Below is a small trained network, with its code and all its weights. Each question gives an input and a class and asks what happens when units are switched off, that is, made to give their printed mean instead of their output.

import numpy as np


def w(rows, s, z=0):
    codes = np.array(rows[::2]) - 128.0
    scale = np.full(codes.shape[1], s)
    scale[-1] = z or s
    return codes * scale


def norm(h):
    return h / np.sqrt((h * h).mean(-1, keepdims=True) + 1e-5)


def f(y):
    return np.maximum(y, 0)


def log_softmax(a):
    a = a - a.max(-1, keepdims=True)
    return a - np.log(np.exp(a).sum(-1, keepdims=True))


def net(x, mask):
    res = np.array(x, float).reshape(1, 7) / 4 @ E
    u = 0
    for l in range(3):
        y = f(norm(res) @ A[l][:, :-1].T + A[l][:, -1])
        res = res + np.where(mask[u : u + 7], y, B[l][:, -1]) @ B[l][:, :-1]
        u += 7
    return log_softmax(norm(res)[-1] @ U[:, :-1].T + U[:, -1])


A, B = {}, {}
E = w([
[236,165,135,99,69,242,222,252],'x0',
[173,76,104,101,58,60,118,183],'x1',
[130,50,98,177,42,133,89,107],'x2',
[63,147,111,91,60,148,162,76],'x3',
[137,166,230,76,82,102,166,190],'x4',
[190,80,105,183,28,135,115,117],'x5',
[54,115,206,58,94,106,138,160],'x6',
],0.0012)
A[0] = w([
[119,32,177,176,95,63,98,189,60],'L0N1',
[127,165,107,207,178,200,182,58,77],'L0N2',
[114,116,125,161,254,71,22,13,70],'L0N3',
[231,62,56,238,100,127,101,106,2],'L0N4',
[81,104,77,148,147,129,87,35,79],'L0N5',
[125,115,60,121,70,162,181,151,52],'L0N6',
[133,61,115,65,34,94,138,148,123],'L0N7',
],0.0021,0.0017)
B[0] = w([
[82,100,161,126,146,177,57,162,178],'L0N1',
[125,89,172,136,198,195,59,117,192],'L0N2',
[92,103,43,59,141,120,193,124,254],'L0N3',
[167,170,26,251,17,131,62,160,204],'L0N4',
[129,160,129,92,136,65,171,194,205],'L0N5',
[95,95,56,86,77,129,158,108,165],'L0N6',
[151,103,153,87,160,185,90,105,212],'L0N7',
],0.0029,0.0018)
A[1] = w([
[172,149,175,109,200,195,155,148,141],'L1N1',
[176,160,101,211,181,193,132,142,165],'L1N2',
[74,154,206,96,107,88,123,32,21],'L1N3',
[188,209,174,119,155,74,174,253,3],'L1N4',
[181,151,230,91,114,142,117,158,80],'L1N5',
[222,111,204,192,76,172,186,184,195],'L1N6',
[92,80,66,75,126,158,106,122,143],'L1N7',
],0.0023,0.0014)
B[1] = w([
[186,155,174,135,159,178,130,138,205],'L1N1',
[117,172,167,124,94,181,70,104,215],'L1N2',
[133,203,159,252,38,122,120,101,170],'L1N3',
[157,133,146,178,153,31,236,243,183],'L1N4',
[105,97,108,155,177,123,128,165,184],'L1N5',
[63,133,69,119,181,108,112,102,249],'L1N6',
[150,120,163,125,122,131,164,135,206],'L1N7',
],0.0035,0.002)
A[2] = w([
[19,155,124,102,138,139,193,168,125],'L2N1',
[223,129,76,251,59,116,99,94,57],'L2N2',
[164,162,152,107,177,88,187,201,9],'L2N3',
[157,132,76,59,70,233,204,142,97],'L2N4',
[103,52,121,124,56,11,109,70,158],'L2N5',
[76,140,191,179,87,90,147,39,4],'L2N6',
[84,138,79,102,239,50,126,34,15],'L2N7',
],0.0028,0.0015)
B[2] = w([
[187,96,69,158,131,79,114,142,229],'L2N1',
[116,156,60,189,101,88,81,176,235],'L2N2',
[173,113,143,207,121,71,207,232,194],'L2N3',
[198,125,149,82,121,71,114,58,225],'L2N4',
[113,164,163,136,173,193,144,127,254],'L2N5',
[76,223,169,155,81,17,155,78,172],'L2N6',
[34,3,14,61,213,143,214,73,217],'L2N7',
],0.0037,0.002)
U = w([
[187,146,179,144,168,77,216,254,185],'0',
[44,210,206,157,71,60,146,73,95],'1',
[80,42,221,105,102,141,51,174,2],'2',
[176,202,175,130,204,237,112,82,56],'3',
[161,131,30,225,56,139,37,148,214],'4',
[206,95,134,22,45,128,161,79,94],'5',
[40,59,56,89,220,101,183,72,196],'6',
],0.0095,0.0019)

Each question gives the input, the list of numbers given to net, and the class t.
The units are the neurons (one row each of A and B). Each row of codes is followed by its name. A weight is (code - 128) times the scale printed after its matrix; where a second scale follows, it is the last column's (A, B and U).
mask holds one flag per neuron, layer by layer. A switched-off neuron (its flag False) gives its mean, the last column of its row in B, instead of its output. The means were averaged over made-up inputs and are rounded, as every weight is.
A unit's drop is (log p(t) with every unit on - log p(t) with that unit switched off) / (log p(t) with every unit on - log p(t) with every unit switched off).
The circuit of an input: a set's keep is (log p(t) with only the set's units on - log p(t) with every unit switched off) / (log p(t) with every unit on - log p(t) with every unit switched off). Starting from the 12 units with the biggest drops (on a tie, the unit counted first), units are removed one at a time, each time the one whose removal leaves the highest keep (on an exact tie, the one counted first), for as long as the keep stays at least 0.8.
units of the circuit, in order: the units of the circuit, biggest drop first
k most important neurons: the k neurons with the biggest drops, biggest first
k most important neurons of layer l: the k neurons of layer l with the biggest drops, biggest first
drop of u: that unit's drop, to one decimal
input [1,0,5,2,1,-4,2], class 2: 2 most important neurons -> [L0N7 L0N3]
input [1,7,2,7,-5,-1,0], class 5: 2 most important neurons -> [L2N4 L0N7]
input [-2,3,-4,2,5,7,5], class 2: 3 most important neurons -> [L0N7 L0N1 L1N5]
input [-2,-2,-3,-3,4,2,-6], class 3: 2 most important neurons -> [L0N2 L1N2]
input [6,1,-3,6,-8,8,6], class 5: units of the circuit, in order -> [L2N4]
input [1,-2,3,7,7,0,-4], class 5: 2 most important neurons -> [L2N4 L0N6]
input [-4,2,-1,6,-6,2,8], class 1: units of the circuit, in order -> [L1N3 L2N6]
input [-2,1,-1,-4,5,3,-3], class 4: 2 most important neurons -> [L0N4 L0N5]
input [3,-1,8,-6,5,0,7], class 2: 3 most important neurons -> [L0N1 L0N5 L0N7]
input [-2,-1,-2,6,5,3,-6], class 1: 3 most important neurons -> [L2N6 L0N4 L2N1]
input [-3,-7,-1,7,0,3,3], class 1: 2 most important neurons of layer 1 -> [L1N3 L1N6]
input [8,5,-2,-3,-6,-2,-4], class 4: units of the circuit, in order -> [L0N4 L1N2 L2N2]
input [-2,-5,7,-6,4,3,3], class 2: 2 most important neurons -> [L0N1 L1N3]
input [1,2,-5,-1,-4,-7,5], class 0: most important neuron of layer 0 -> [L0N3]
input [-3,-3,0,8,5,2,-7], class 1: 2 most important neurons -> [L1N3 L2N6]
input [8,-2,4,3,1,-1,4], class 5: 3 most important neurons -> [L2N4 L0N6 L0N5]
input [4,-8,5,-7,-8,-2,6], class 3: drop of L0N1 -> 0.0
input [-1,-8,2,8,0,-6,7], class 1: drop of L1N3 -> 0.8
input [8,-6,-1,8,1,5,7], class 5: drop of L2N4 -> 0.3
input [0,5,3,4,3,3,8], class 2: drop of L1N5 -> 0.1
